Below are the code and all the weights of a small trained network. Each question names an input and a target symbol and asks about switching units off, where a switched-off unit gives its printed mean instead of its output.

import numpy as np


def w(rows, s, z=0):
    codes = np.array(rows[::2]) - 128.0
    scale = np.full(codes.shape[1], s)
    scale[-1] = z or s
    return codes * scale


def norm(h):
    return h / np.sqrt((h * h).mean(-1, keepdims=True) + 1e-5)


def f(y):
    return y / 2 * (1 + np.tanh(0.7978845608 * (y + 0.044715 * y**3)))


def softmax(a):
    e = np.exp(a - a.max(-1, keepdims=True))
    return e / e.sum(-1, keepdims=True)


def log_softmax(a):
    a = a - a.max(-1, keepdims=True)
    return a - np.log(np.exp(a).sum(-1, keepdims=True))


def net(x, mask):
    ids = ['ΔΘΛΨαβγεζημξπστ'.index(c) for c in x.split()]
    T = len(ids)
    res = E[ids] + P[:T]
    r = norm(res)
    for j in range(2):
        rows = slice(3 * j, 3 * j + 3)
        q, k, v = (r @ M[0][rows].T for M in (Q, K, V))
        z = softmax(np.where(np.tri(T) > 0, q @ k.T / 3**0.5, -1e9)) @ v
        o = O[0][rows]
        res = res + np.where(mask[j], z, o[:, -1]) @ o[:, :-1]
    y = f(norm(res) @ A[0][:, :-1].T + A[0][:, -1])
    res = res + np.where(mask[2:6], y, B[0][:, -1]) @ B[0][:, :-1]
    return log_softmax(norm(res)[-1] @ U[:, :-1].T + U[:, -1])


Q, K, V, O, A, B = {}, {}, {}, {}, {}, {}
E = w([
[108,106,117,141,150,146],'Δ',
[131,106,115,137,122,107],'Θ',
[117,133,110,163,126,114],'Λ',
[118,127,130,145,149,119],'Ψ',
[114,123,105,156,136,131],'α',
[103,138,133,154,131,117],'β',
[141,97,104,143,148,131],'γ',
[98,134,144,149,149,128],'ε',
[95,131,154,131,119,105],'ζ',
[120,113,132,133,146,123],'η',
[160,221,105,135,199,223],'μ',
[251,160,158,56,139,105],'ξ',
[126,108,137,127,130,104],'π',
[131,121,131,148,115,90],'σ',
[100,100,153,117,143,136],'τ',
],0.03)
P = w([
[126,114,97,113,175,65],'0',
[164,78,175,194,159,133],'1',
[203,103,203,199,78,214],'2',
[194,165,166,119,32,219],'3',
[72,80,65,131,99,144],'4',
[93,163,90,87,161,91],'5',
[189,205,143,125,252,83],'6',
],0.016)
Q[0] = w([
[143,71,144,143,61,124],'head 1',
[110,112,115,175,82,221],'head 1',
[3,105,35,115,130,46],'head 1',
[190,182,168,106,188,105],'head 2',
[126,147,85,41,103,148],'head 2',
[218,117,237,202,80,198],'head 2',
],0.033)
K[0] = w([
[128,97,109,103,155,23],'head 1',
[64,107,90,159,198,113],'head 1',
[123,13,180,251,107,140],'head 1',
[122,143,128,100,25,191],'head 2',
[107,111,197,174,136,109],'head 2',
[18,121,29,56,102,70],'head 2',
],0.031)
V[0] = w([
[53,252,235,136,147,95],'head 1',
[57,22,223,13,149,164],'head 1',
[87,109,149,138,20,56],'head 1',
[137,90,173,166,70,46],'head 2',
[214,127,194,69,119,69],'head 2',
[84,32,71,129,53,134],'head 2',
],0.025)
O[0] = w([
[122,249,48,117,115,72,119],'head 1',
[86,166,230,99,153,7,63],'head 1',
[138,123,126,189,50,93,103],'head 1',
[198,190,118,195,126,158,246],'head 2',
[144,144,197,127,56,207,166],'head 2',
[182,91,124,204,120,84,99],'head 2',
],0.02,0.011)
A[0] = w([
[177,145,130,173,122,132,127],'neuron 1',
[66,13,112,98,117,106,174],'neuron 2',
[252,90,172,19,175,105,2],'neuron 3',
[177,196,145,56,120,85,44],'neuron 4',
],0.037,0.0095)
B[0] = w([
[105,143,136,100,131,86,249],'neuron 1',
[90,179,162,171,165,77,191],'neuron 2',
[255,116,27,49,66,156,207],'neuron 3',
[118,22,114,123,131,157,192],'neuron 4',
],0.042,0.015)
U = w([
[27,109,189,97,43,218,211],'Δ',
[104,14,184,58,122,79,167],'Θ',
[50,66,97,123,3,59,146],'Λ',
[120,36,26,238,89,194,8],'Ψ',
[191,148,146,98,204,39,72],'α',
[36,128,162,74,177,119,253],'β',
[95,236,58,140,107,100,88],'γ',
[221,71,177,150,224,147,86],'ε',
[149,199,248,110,121,92,176],'ζ',
[32,2,88,93,113,139,146],'η',
[128,173,125,106,224,238,90],'μ',
[192,111,113,1,54,134,99],'ξ',
[96,99,142,222,215,120,170],'π',
[133,26,185,216,93,149,160],'σ',
[175,168,141,223,29,160,43],'τ',
],0.0091,0.0045)

Each question gives the input, a string of symbols that net reads in full, and the target symbol t.
The units are the heads (3 rows each of Q, K, V and O) and the neurons (one row each of A and B). Each row of codes is followed by its name. A weight is (code - 128) times the scale printed after its matrix; where a second scale follows, it is the last column's (O, A, B and U).
mask holds one flag per unit, heads first, then neurons. A switched-off unit (its flag False) gives its mean, the last column of its rows in O or B, instead of its output. The means were averaged over made-up inputs and are rounded, as every weight is.
A unit's drop is (log p(t) with every unit on - log p(t) with that unit switched off) / (log p(t) with every unit on - log p(t) with every unit switched off).
The circuit of an input: a set's keep is (log p(t) with only the set's units on - log p(t) with every unit switched off) / (log p(t) with every unit on - log p(t) with every unit switched off). Starting from all 6 units, units are removed one at a time, each time the one whose removal leaves the highest keep (on an exact tie, the one counted first), for as long as the keep stays at least 0.8.
circuit, biggest first: the units of the circuit, biggest drop first
most important unit: the unit with the biggest drop
top k neurons: the k neurons with the biggest drops, biggest first
heads that matter: for each layer, one digit per head in row order, 1 if its drop is at least 0.15 and else 0, layers parted by /
input Θ ξ η τ Λ ξ π, target Θ: heads that matter -> 10
input β β σ, target γ: heads that matter -> 10
input η ζ Λ Λ ξ γ, target Ψ: most important unit -> head 1
input ξ Ψ τ π, target Δ: heads that matter -> 01
input μ β η α Λ, target γ: circuit, biggest first -> neuron 3; head 1
input γ ζ σ ζ β, target Λ: circuit, biggest first -> head 1; neuron 4
input β τ γ π β, target Θ: circuit, biggest first -> head 1; neuron 4
input σ ξ π, target τ: heads that matter -> 11
input π α ξ Δ, target ζ: heads that matter -> 00
input μ γ ε γ Θ Θ η, target ε: heads that matter -> 11
input β β π β β Δ, target ζ: circuit, biggest first -> head 2; neuron 1; head 1
input Ψ ε ξ Δ π σ β, target α: circuit, biggest first -> head 2; neuron 2; head 1; neuron 3
input β Λ σ Θ, target γ: circuit, biggest first -> head 1; neuron 3
input β Λ ε Θ α, target Ψ: heads that matter -> 10
input Δ α τ σ ε α σ, target τ: heads that matter -> 11
input τ β Δ α η ζ β, target π: most important unit -> head 2
input Ψ ε ζ, target μ: heads that matter -> 11
input Λ Θ ξ Λ Ψ β β, target Ψ: heads that matter -> 10
input Λ ζ ε π β π, target η: circuit, biggest first -> neuron 4; head 1
input α η Λ τ, target π: most important unit -> head 2
input Θ β Ψ β Λ ε, target μ: circuit, biggest first -> neuron 3; neuron 4; head 1; neuron 2
input Ψ γ π Θ σ ε β, target σ: heads that matter -> 10
input π Ψ β α σ, target μ: heads that matter -> 10
input τ α Ψ γ π, target π: circuit, biggest first -> neuron 2; head 1; head 2
input Δ α μ σ Θ π η, target τ: heads that matter -> 11
input ζ α β η, target Λ: top 2 neurons -> neuron 4; neuron 3
input μ Θ ξ ζ, target β: most important unit -> head 2
input Λ μ ζ ζ γ, target β: heads that matter -> 01
